(in the rows, 128 means zero)
Rows near named flat spaces through zero:
q20q788: [109 159 163 211 141 109 153  92 148 105  62 157 117  92 118 175 194 127
  79  90 128 192  69  75 151 109 154  16 161]
q307q190: [ 78 171 167 156 119 140  86 113 118 112  25 146 101 132 159 124 146 152
 119 100  87 134 122 147 116  97 214  68 132]
q784q802: [162  91 152 206 148  76 143  93 145  73 108 156 153 129 130 122 163 144
 136  77 187 164 187  88 137 103 174  45 150]
q20q788: [116 113 100 116 124 121 131 112 121 155 181 111 151  94 153 167  96 140
  92 129 125 141 104 160 111 142 136 127 114]
q307q190: [ 56 162 144 113 105 132  72 128  99 121  83 139 118 161 155 102  67 131
 184 146 111  81 153 171 143  97 157 142 117]
q626q239: [111 139 149 140 127 126 133 131 128 112 115 135 125 135 123 113 130 115
 141 127 135 111 125 117 132 113 125 114 148]
q307q190: [ 59 152 111 110 108 141 110 129 117 119 118 149 101 130 145 135 122  94
 118 126 125 108 127 140 142 122 120 125 110]
q816q763: [162 111 126 122 135 132 124 138 135 114 105 120 125 133 112 121 162 146
 138 145 100 132 116 138 115 133 145 139 136]
q626q239: [107 210 247 135 123 174 127 145 105 176  60  84 148 146 138  52  59 172
 158 123  84  61 109 146  81  92 173 129 187]
q784q802: [119 152 140 138 124 133 134 112 117 158 126 122 154 127 128 128  86 146
 129 118 141 134 147 127 146 131 121 127 120]
q784q802: [145  87 141 164 146  86 153 130 155  88 180 140 110 107 147 141 168  89
 102 100 169 136 105  84  99 106 133  74 165]
q879q279: [ 91 157 123  95 105 187 129 130 107 125  69 128 142 140 118  82 138 142
 117 113 106  88 179 169 119 143 150 142 112]
q816q763: [ 91 178 153 136 123 148 145 127 125 160 122 128 117 113 129 138 114 110
  97 115 125 128  93 105 137 126 103 112 137]
q816q763: [144 102 161 123 138 129 145 171 151  74 142 132  85 140 132  78 189  77
 129 117 136  76 117  98  72 103 133 118 179]
q20q788: [153 102 149 159 149  84 109 129 148 123 155 124  94 106 172 166 144 126
 106 115 120 161  71 110  87 102 174  85 148]
q626q239: [ 97 172 171 122 118 177 131 143 124 125  67 131 104 136 139  80 155 120
 100  89 109  93 146 126  93 117 162 107 143]
q784q802: [140 125 153 165 135 118 166 106 127 105  89 108 191 108  77 132 142 173
 152 167 100 130  68 148 137 125 141  96 185]
q307q190: [140 143 160 147 130 126  84 115 116 134  52 119 138 146 140 117 110 192
 163 132  88 142 140 160 123 111 202 117 126]
q307q190: [ 17 169  85 108  95 144  81 116 109 114  84 175  80 132 155 159 128  88
 109 121 116 128 136 150 172 124 129 113  75]
q784q802: [134 136 146 169 138 101 139 107 135 148 155 138 133 118 147 147 103 123
 110  88 176 162 148  84 143 119 120  91 124]
q307q190: [ 57 138 103 107 111 133 144 138 126 113 177 150 104 119 136 136 124  54
 106 126 160  93 116 115 143 126  71 128 125]
q20q788: [114  82 140 189 130  79 179  95 131  33 131 155 198 132  92  94 145 119
 175 119 204  97 181 115 156 102 128  61 184]
q816q763: [169  80 113 101 137 116  60 156 140 102 120 135  62 152 184 116 169 131
 129 111 103 133 163 147  68 115 207 142  98]
q784q802: [146 120 121 188 144  82 116  96 144 102  85 158 120 122 111 182 167 142
 138 131 132 203 103  94 180 119 138  74 124]
q879q279: [166  77  97 128 141  97 146 126 141 116 182 114 147 105 114 164 144 132
 127 161 126 148  80 135 121 140 113 135 141]
q816q763: [104 148  66  74 113 172 148 142 126 162 156 128 108 108 103 162 148  92
  77 149 107 137  92 131 151 175  53 176  89]
q20q788: [119 160 156 183 133 133 187 111 139  89  62 154 150 128  52 118 185 114
 140 129 147 140 110  71 189 126  79  78 172]
q20q788: [165 112 153 121 136 140 145 164 143  77  99 131 112 163  88  64 185 107
 171 143 127  84 143 105 115 118 114 147 167]
q20q788: [132 114 130 114 125 130 108 140 125 109 120 132 119 151 142  95 129 128
 149 121 132 102 172 141 110 119 153 141 123]
q307q190: [120 142 152 148 128 124 104 118 122 121  77 133 126 137 139 122 125 154
 143 121 112 134 136 138 128 110 173 105 131]
q626q239: [144 145 148 147 123 169 191  87 110 157  89  89 239  93  89 108 116 213
  93 107 115 130 148 171 112 159 163 100 151]
q626q239: [197 111 124 134 144  98  81 110 121 188 138  97 152 132 150 164  63 208
 158 149 103 186 131 156 130 136 167 162  93]
q879q279: [134 118 117 109 126 146 118 144 133 105 101 132 104 134 125 116 175 124
 119 130 101 119 126 140 107 133 148 134 126]
q784q802: [179  95 143 109 135 151 140 153 134  85  87 106 143 143  98  71 187 157
 152 148  89  89 133 159  77 131 170 145 165]
q784q802: [110 127 138 170 138  86 151 110 141 135 189 140 123  97 149 174 111  93
  97 105 175 156  90  81 140 112 101  78 144]
q307q190: [109 144 131  77 118 187 152 164 131 142 141 107  99 107 138 107 166  98
  62 117  90  84  86 143  62 144 126 145 142]
q307q190: [172 125 105  91 128 171 113 145 130 142  88 121 109 142 118 109 173 153
 109 120  91 141 164 143 109 159 148 167  92]
q816q763: [107 172 198 156 134 135 122 140 134 139  99 128  88 126 160 113 129 113
 107  93 119 118  96  95  95  93 159  84 162]
q879q279: [159 126 148 126 141 125  95 152 142 125 102 128  76 142 145 124 159 127
 134 129  97 139 105 115 101 113 159 132 131]
q816q763: [130 172 156 159 130 139 149 103 119 161  77 111 171 114  89 145 109 175
 135 148  99 156  83 130 161 135 121 112 147]
q784q802: [ 36  98 138 153 103 108 195  89 102  36 133 116 249  90  89 104 110 140
 162 172 138  37  85 209 121 104 150  63 223]
q879q279: [111 168 162 128 122 140 103 130 112 154  93 124 127 154 136 102  78 144
 163 130 120 111 151 133 141 113 135 144 123]
q816q763: [161 108 138 119 137 131 105 150 139 108 109 129  93 145 144 104 166 129
 131 116 113 123 146 126  91 119 167 132 129]
q626q239: [137 126 132 140 125 125 161 105 114 139 143 115 201 130  99 108  80 158
 156 133 162 117 171 137 154 139 105 137 135]
q879q279: [137 140 156 148 138 110  92 134 135 133 107 139  87 144 156 131 124 126
 141 114 126 147 129 103 126 104 153 115 124]
q20q788: [146 131 134 131 137 133 149 137 141 136 134 117 117 109 113 146 158 121
 104 139 107 142  69 112 117 135 112 123 148]
q626q239: [145  91  63 101 133 117  97 140 147 121 158 145  66 113 153 186 185 101
  83 130 108 176  98 126 118 147 130 138  83]
q626q239: [149 177 175 126 128 194 100 125 120 176  17 102 116 119 163 105 158 207
  63  69  51 152 143 163  56 135 248  99 114]
q879q279: [ 98 129 104 114 111 157 126 114 116 108  89 141 142 127 131 112 152 140
 104 102 123 117 179 162 122 141 163 114 105]
q626q239: [155 124 121 132 138 118  53 134 139 131  77 151  53 148 177 148 165 141
 116  96 102 183 156 118 115 118 196 118  78]
q879q279: [ 75 150 116 119 113 154 173 135 128 103 137 153 124 128  97 107 153  65
 110 117 165  92 143  98 157 136  59 123 137]
q879q279: [147  93 124 180 147  46  94 103 140 117 164 147 118 126 159 184 100 130
 158 132 162 185 116 101 158 100 142  93 121]
q20q788: [112 130 130 139 124 131 122 117 126 114 102 138 126 123 142 127 145 134
 110 103 127 133 144 135 119 122 163  97 124]
q816q763: [185 191 198 108 144 214 112 191 155 155  13 121  18 153 131  70 240 122
  72  78  51 134 112  74  57 129 171 135 136]
[130  85 125 132 132  98 138 134 134  82 166 130 139 129 128 117 135 109
 153 144 149  98 123 134 113 112 129 120 158] -> q816q763
[124 137 196 137 133 133 148 148 128 118 134 105 136 130 139  77 113 122
 141 121 127  69 108 126  74  96 150 112 191] -> q307q190
[120  75  89  89 114 130 151 125 113 104 191 110 187 121 129 100 102 134
 135 139 151  73 174 187  99 144 131 157 129] -> q20q788
[ 75 146 119 141 105 162 152  98 112  82  52 156 168 133 102  89 163 139
 115  90 147 106 207 149 150 135 154  84 123] -> q20q788
[203 146 182 123 149 153 128 144 133 211 133  68 132 110 152 124 102 189
  92 114  78 150  86 133  56 136 173 147 142] -> q879q279
[137 112 117 136 133  99 140 117 127 140 178 118 157 117 120 153  89 131
 146 153 146 137 107 128 148 131  96 139 133] -> q307q190
[137  66 119 128 132  85 115 124 129  97 190 121 145 123 171 123 105 131
 140 122 155 106 151 158  84 109 173 116 139] -> q20q788
[ 81 148 141 136 117 171 186 126 133  88  87 135 138  95 102 110 205 105
  66 103 114  99  93 128 102 133 136  69 173] -> q626q239
[131 150 120  75 121 193  96 158 128 156  81 114  70 123 160 119 179 138
  62 104  55 128 115 159  63 147 183 149  97] -> q20q788
[153 141 111 157 131 125  67  90 122 138  15 144 123 136 132 168 154 209
 131 119  77 215 152 154 160 137 210 101  74] -> q307q190
[ 77 175 137 134 116 144 146 117 118 164 149 141 129 122 140 129  84  97
  99  91 171 123 156  98 155 130  85 117 112] -> q816q763
[147  87 131 108 134 129 138 159 143  88 161 125 104 130 143  95 172  96
 116 117 134  89 133 126  69 119 145 130 153] -> q784q802
[141 124 144 118 132 138 149 141 131 139 154 105 136 116 127 118 126 127
 115 133 119 109  99 131  95 130 124 136 153] -> q307q190
[145  62  98 120 135  80  90 130 133  86 149 117 124 116 147 166 144 147
 156 183  84 134  62 182  98 114 180 129 142] -> q816q763
[102 200 130 129 116 180 150 121 119 156  53 141 130 136  72 125 144 128
 120 131 111 145 128 104 192 153  73 138 111] -> q20q788
[136  82  75 100 124 119 148 133 130  98 174 127 149 123  99 137 146 112
 141 167 135 114 120 149 138 149  90 159 127] -> q816q763
[102 158 145 120 121 143 130 145 125 124 113 138 108 149 113 102 122  97
 151 137 133  98 130 109 148 119  91 145 137] -> q879q279
[145 130 106 113 120 161 136 114 117 149 116 127 158 136 126 103 122 157
 106  87 149 135 223 141 129 158 139 143  86] -> q626q239
[ 79 138 142 151 120  81  97 102 105 132 140 128 161 135 144 149  33 145
 194 167 137 118 110 156 168  96 131 123 136] -> q307q190
[134 107 141 129 133 121 145 139 137 115 170 125 124 122 147 109 134 104
 111 104 156 105 140 114  92 118 132 115 147] -> q784q802
[101 146 115 104 117 142 116 132 117 152 141 128 120 131 141 131  97 117
 123 129 127 118 137 138 136 135 111 153 104] -> q784q802
[ 92 133 188 161 129 112 174 138 135  89 174 146 131 139 141  66 110  61
 137  78 217  60 175  70 114  87  98  84 184] -> q816q763
[120 123 113 128 126 148 152 126 138 112 127 141 114 108 134 130 184 107
  66  85 139 136 142 115 106 141 137  95 122] -> q879q279
[177 145 134 107 130 178 124 114 114 208  96  73 170  99 142 136 110 226
  71 110  60 163 123 187  72 165 201 144 104] -> q626q239
[134 104  68 103 119 126 114 114 118 137 155 138 146 138 129 138 106 136
 133 126 154 143 198 148 157 156 112 164  71] -> q816q763
[118 144 111 128 126 142 160 115 128 160 145 114 146  88 112 172 132 133
  79 136 110 155  67 130 135 152 101 119 129] -> q20q788
[180 103 121 125 138 125 160 108 122 181 183  74 203  87 125 155  85 193
 101 141 113 151  97 167  95 157 142 142 136] -> q879q279
[128 116 103  88 126 153 147 163 141 112 155 129  91 123 115 122 181  79
 101 140 116 104  97 119 107 144  89 156 133] -> q816q763
[146 114  91  99 124 147 154 122 122 160 170 104 167 106 116 141 114 148
  98 135 125 134 131 155 120 165 108 159 109] -> q626q239
[129 159 125 140 125 143 148 104 117 161  99 118 172 119  90 145 106 165
 131 143 117 155 119 133 171 150 103 133 120] -> q816q763

Rows near named flat spaces through zero:
q581q750: [140 100 132 108 130 164 114 134 122 121 119 121 124 144 122 156 110 134
 150 118 137 129 135 151  98 127 141 157 123]
q107q174: [ 99 154 135 147 131 139 172 127  97 110  97 152  82 100 152 156 118 156
  81 128 163 125 137 164 168 108 124 146 108]
q921q550: [109 138 143 137 106 118 150 122 127 171 139  97 138 144 109 133 116 118
 135 106 110 129 163 119 126 123  89 115 124]
q722q436: [136 144 164 141 112 154 131 149 129 115 117 127 126 124 129 127 168 139
 159 144 123  87 115 140 108 128 143  88 141]
q921q550: [110 148 144 120  64 115 152 108 138 189 123 122 128 126  88 173  77 127
 147  97 108 106 124 145  85 116  97 141 127]
q722q436: [182 108 120 161  99 112  95 142 114 109  71  98 159 169 150 114 179 142
 179 113 169 128 159 153  35 110 170  77 162]
q741q895: [102 141 142 120 216 214 149 162 104  51 155 150  75 112 158 135 162 143
 105 178 148 116 109 134 207 119 152 140 104]
q581q750: [167  41  88  78 184 158  62 135 130  49 131 160 141 125 156 112 149 118
 142 154 143 145  99 145 143 171 199 174 129]
q581q750: [121 123 116 136 141 113 130 125 125 148 149  91 147 160 124 112 130 111
 132 114 123 154 168 101 131 120 104 114 127]
q722q436: [148  98 177 121  66 142 113 139 142 141 110 114 164 128 110 126 166 123
 199 122  93  71 130 157  84 168 141  87 150]
q107q174: [114 144  98 115 131  83 127 102 151 168 164 135 136 123 105 120  81 107
  98 120 105 157 110  85 144 126  97 152 122]
q107q174: [145 162 231 159  81 187 144 167 130 144  79 123 102 105 122 140 140 175
 133 130 112  75 132 155 102 142 114 104 127]
q741q895: [136 190 114 147 193 128 117 145 147 116 172 132 110 133 132  90 136 130
  90 167 126 156  88  52 145  96 121 111 131]
q921q550: [121 129 123 149 116 102 143 124 113 113 107 135 133 115 150 113 162 130
 120 130 142 119 141 145 149 131 136  99 135]
q741q895: [113 152  66 150 109  12 137  86 141 158 144 138 163 118 131  84 133  97
  98 121 122 155 121  88 150 121 109  93 146]
q632q230: [114 142 151 147 114 151 154 143 109 125 125  94 132 155 127 141 172 127
 177 126 136  96 158 147 104 104 128  75 138]
q632q230: [157 131 112 148 155 130 106 141 121 120 119 100 132 166 140 113 136 136
 128 124 156 164 151 107  90 101 135 119 135]
q107q174: [120 114 110 117 138 113 121 119 137 164 173  82 161 172 104 116 119  94
 154 110 105 154 162  89 117 123  98 119 130]
q921q550: [142 149  99 158 214 118 109 149 127  90 163 110 133 152 160  58 179 119
  94 162 142 176 139  57 170 113 131  90 134]
q107q174: [120 150 132 152 135 124 145 134 117 127 125 114 123 136 137 119 146 133
 120 129 139 131 147 121 135 110 118 103 129]
q741q895: [198 103 162 137 149 134  54 160 166 147 136  91 168 155 122  53 139 128
 125 130  89 167 146  58  99 173 116 117 140]
q581q750: [117  80 150 111 169 195 127 152 109 122 163  63 143 184 122 130 150 109
 174 117 117 137 201 125 141 137 112 125 114]
q741q895: [160  92  98 126 176 142  89 143 118  81 131 111 144 164 152 103 165 122
 149 139 155 155 143 119 111 124 166 120 138]
q632q230: [152 118  87 131 160 113  98 125 129 148 145  82 147 189 121 118 102 116
 133 106 146 191 164  87  79  96 116 140 130]
q722q436: [118 144 123 116 138 116 129 118 146 141 149 155 116 100 118 123  96 125
  90 137 108 137  95 105 162 138 113 156 117]
q632q230: [ 78  96 167 110 132 184 169 140 103 114 156  99 132 136 124 146 172 107
 177 130 105  81 174 163 184 151 117 103 115]
q581q750: [ 93 140 130 123 171 171 159 137 108 117 161 109 104 147 127 149 127 123
 127 134 136 133 150 124 163 103 112 135 109]
q722q436: [118 125 149 112 134 146 130 134 138 103 138 165 117  85 133 119 145 128
 118 156 105  97  90 135 179 163 140 131 124]
q632q230: [145 154 140 169 130 122 131 142 117 130  98 112 120 138 146 111 139 151
 104 123 151 146 155 118 113 109 120 107 131]
q722q436: [169 181 195 166 107 152 113 165 150 135  98 133 114 110 126 104 149 167
 120 149 114 100  97 107  89 131 128  91 143]
q741q895: [ 82 109 162 107 110 177 176 127  99  96 105 166  90  79 140 179 132 142
 126 134 133  74 125 208 190 151 140 156 104]
q107q174: [111  80 155 109  96 155 145 124 108 131 103 124 128 119 127 160 119 130
 145 104 124 106 166 186 143 159 125 153 113]
q741q895: [164  96 157 123  91 120  95 133 146 120  89 158 143  89 136 105 139 141
 124 132 108 107 106 148 125 185 149 133 138]
q921q550: [149 119 119 133  51  55 110 104 152 154 103 142 174 111 117 109 147 114
 162 117 107  98 103 139  82 152 142  88 162]
q921q550: [107 150 102 100 156 159 139 123 128 123 165 135 103 144 107 175  95 122
 146 137 138 126  92 125 109  84 135 156 120]
q632q230: [110 133 186 149  62  96 158 122 134 150  92 158 132  58 135 104 148 138
  96 127  90  82 131 154 190 189 104 103 126]
q581q750: [150  83  99 114 161 133  95 131 121  83 120 139 136 133 153 113 146 125
 128 137 149 148 128 137 135 144 166 146 130]
q921q550: [152 163 110 133 162 123 103 135 148 124 143 142 115 130 127 112 111 137
 100 148 133 155  86  82 111 106 134 139 132]
q741q895: [122 132 171 125 112 163 139 138 132 177 138  88 126 152  97 150  93 131
 141 103 104 129 164 120 106 126  85 141 115]
q722q436: [100 139 161  96 112 138 141 120 160 160 167 155 122  85  94 134  98 115
 117 140  66  96  84 112 176 166  99 149 116]
q107q174: [148 138 131 107 121 133 105 125 153 121 118 181 108  86 121 139  93 145
 104 146 120 118  57 131 119 142 149 169 127]
q722q436: [152 171 221 177 126 202 138 185 118 128  95  90 103 143 134 121 165 174
 135 137 130 102 160 126  98 116 113  82 128]
q632q230: [ 85  94 128  85 159 181 149 128 115 112 176 116 123 140 115 159 130 102
 162 133 112 110 142 146 172 136 125 148 109]
q581q750: [103 193 140 121  88  86 148 106 173 179 163 169 123  78  88 128  95 117
 108 145  73  94  48  91 143 132  97 120 134]
q632q230: [118 138 175 155 105 134 153 141 117 121  98 135 119  96 145 114 162 145
 111 134 121  98 145 150 167 152 120  99 126]
q741q895: [156  78 149 121 163 182  94 157 121 128 140  63 150 190 125 114 138 122
 163 111 124 159 195 111 101 139 120 133 123]
q581q750: [117 121 145 110 135 160 131 134 132 136 152 117 126 136 111 142 120 120
 147 129 109 117 129 126 132 133 118 136 121]
q921q550: [115 187 145 149  62 104 168 109 125 164  74 168  86  84 119 180  70 167
  87 110 147 107  96 166 100  98 113 153 121]
q722q436: [117 159  95 140 120 112 145 120 117 129 136 111 132 162 121 152 144 119
 171 126 154 118 122 132  75  70 140  90 146]
q107q174: [112  94 147 133  87 113 148 119 111 134 101 123 145 113 138 126 149 123
 136 108 121 107 170 169 156 162 120 114 126]
q107q174: [159 122 126 100 129 149  93 131 149  95 110 188 107  89 130 144 107 148
 119 153 132 111  49 146 109 144 174 172 131]
q921q550: [103 106 118 116 107 110 141 114 128 155 163  88 169 161 105 128 151  87
 188 111 102 112 161 125 120 130 111  89 139]
[170  85 116 128 178 142  77 151 129  86 133 110 152 154 153  78 170 122
 136 144 136 158 146 103 128 150 157 118 137] -> q741q895
[142 184 116 145 120 126 131 131 131 115 107 156 100 120 130 152 122 153
 127 144 160 114  73 134  75  79 155 119 141] -> q632q230
[156 137 156 139 163 141 104 149 141  94 106 177  98  71 159  84 127 161
  46 161 124 144  93 108 189 169 137 158 115] -> q722q436
[103  81 157 130 125 190 159 148  80 114 121  60 140 184 134 160 175 120
 202 102 146 104 223 183 116 119 127  95 123] -> q722q436
[130  90 101 129 172 111 113 130 118  79 137 135 146 122 165  78 180 111
 112 148 135 146 144 119 191 158 150 112 130] -> q741q895
[165 180 125 169 105  94 116 133 136 129  82 147 116 117 141 117 129 161
 104 134 157 133  95 120  72  97 144 106 147] -> q632q230
[195 120 142 132 209 147  46 166 172 137 173  91 151 163 125  39 122 125
  91 148  91 203 134  13 128 158 106 139 128] -> q921q550
[129 132 123 147 115  85 130 114 132 180 126  98 143 144 119 109  93 123
  95  95 119 172 174  97 127 128  81 136 121] -> q632q230
[108 113 126 136 150 137 146 134 105 107 136 110 131 139 146 117 164 118
 132 131 137 129 167 136 167 130 126 107 123] -> q921q550
[104 115 136 139 140 134 150 129 109 164 150  64 143 174 119 125 122 111
 133  96 122 158 213 111 143 119  78 120 113] -> q632q230
[ 97 148 144 180 118 105 177 132  95 143 118  80 138 150 147 106 176 124
 124 111 139 130 209 128 159 111  91  63 128] -> q107q174
[143  84  38  90 175  97  85 106 132  75 153 158 148 137 145 117 137  99
 140 147 153 157  86 122 128 125 185 152 140] -> q107q174
[129 135 203 121 104 171 130 152 150 130 130 146 122  87 115 118 150 138
 139 151  78  71  98 134 154 176 123 112 128] -> q722q436
[161 164 135 164  84  89 117 130 139 134  84 143 134 114 136 112 148 150
 128 132 141 111 100 129  74 116 146  87 155] -> q632q230
[134 102 196 115 156 230 123 169 121 144 145  68 117 172 108 146 112 139
 154 113 107 133 188 123 118 139  96 152 104] -> q741q895
[181 135 112 127  95 111  86 127 146 108  83 169 129 113 132 138 125 151
 146 138 152 112  61 149  44 118 184 131 155] -> q741q895
[155 156 110 132 194 142  96 146 145 109 155 134 112 139 135 100 118 136
  92 156 136 169  96  68 128 108 134 143 126] -> q921q550
[126  93 123 136 146 151 131 142  97 100 128  81 148 175 145 124 182 116
 177 121 151 128 189 147 118 118 143  90 135] -> q107q174
[104 134 168 117 102 156 156 124 127 172 126 121 106 117 102 166  72 139
 111 103 108 122 147 143 139 135  85 169 103] -> q107q174
[ 98 106 126 116  94  91 149 100 130 173 136 122 146 116 112 131  97 107
 115  98 100 134 159 133 163 155  89 146 116] -> q107q174
[161  79 105 126 101  93  93 118 130 132 103 112 170 150 133 113 139 117
 159 105 136 142 152 141  81 145 147 120 146] -> q741q895
[162 181 141 188 159  82 107 146 151 163 136  97 139 140 139  42 134 138
  56 133 114 190 154  29 142 125  79  92 133] -> q921q550
[127 156 149 137 142 167 139 145 121 125 123 124  98 133 127 149 116 149
 120 133 141 126 126 129 117 103 123 137 119] -> q107q174
[122 105 128 104 133 151 123 131 129 104 142 137 133 124 126 136 149 116
 161 142 119 101 111 146 136 143 151 125 132] -> q632q230
[130  77 137 105 156 166 112 141 121 107 146 107 143 147 132 119 149 113
 153 130 117 131 158 133 150 157 135 135 121] -> q921q550
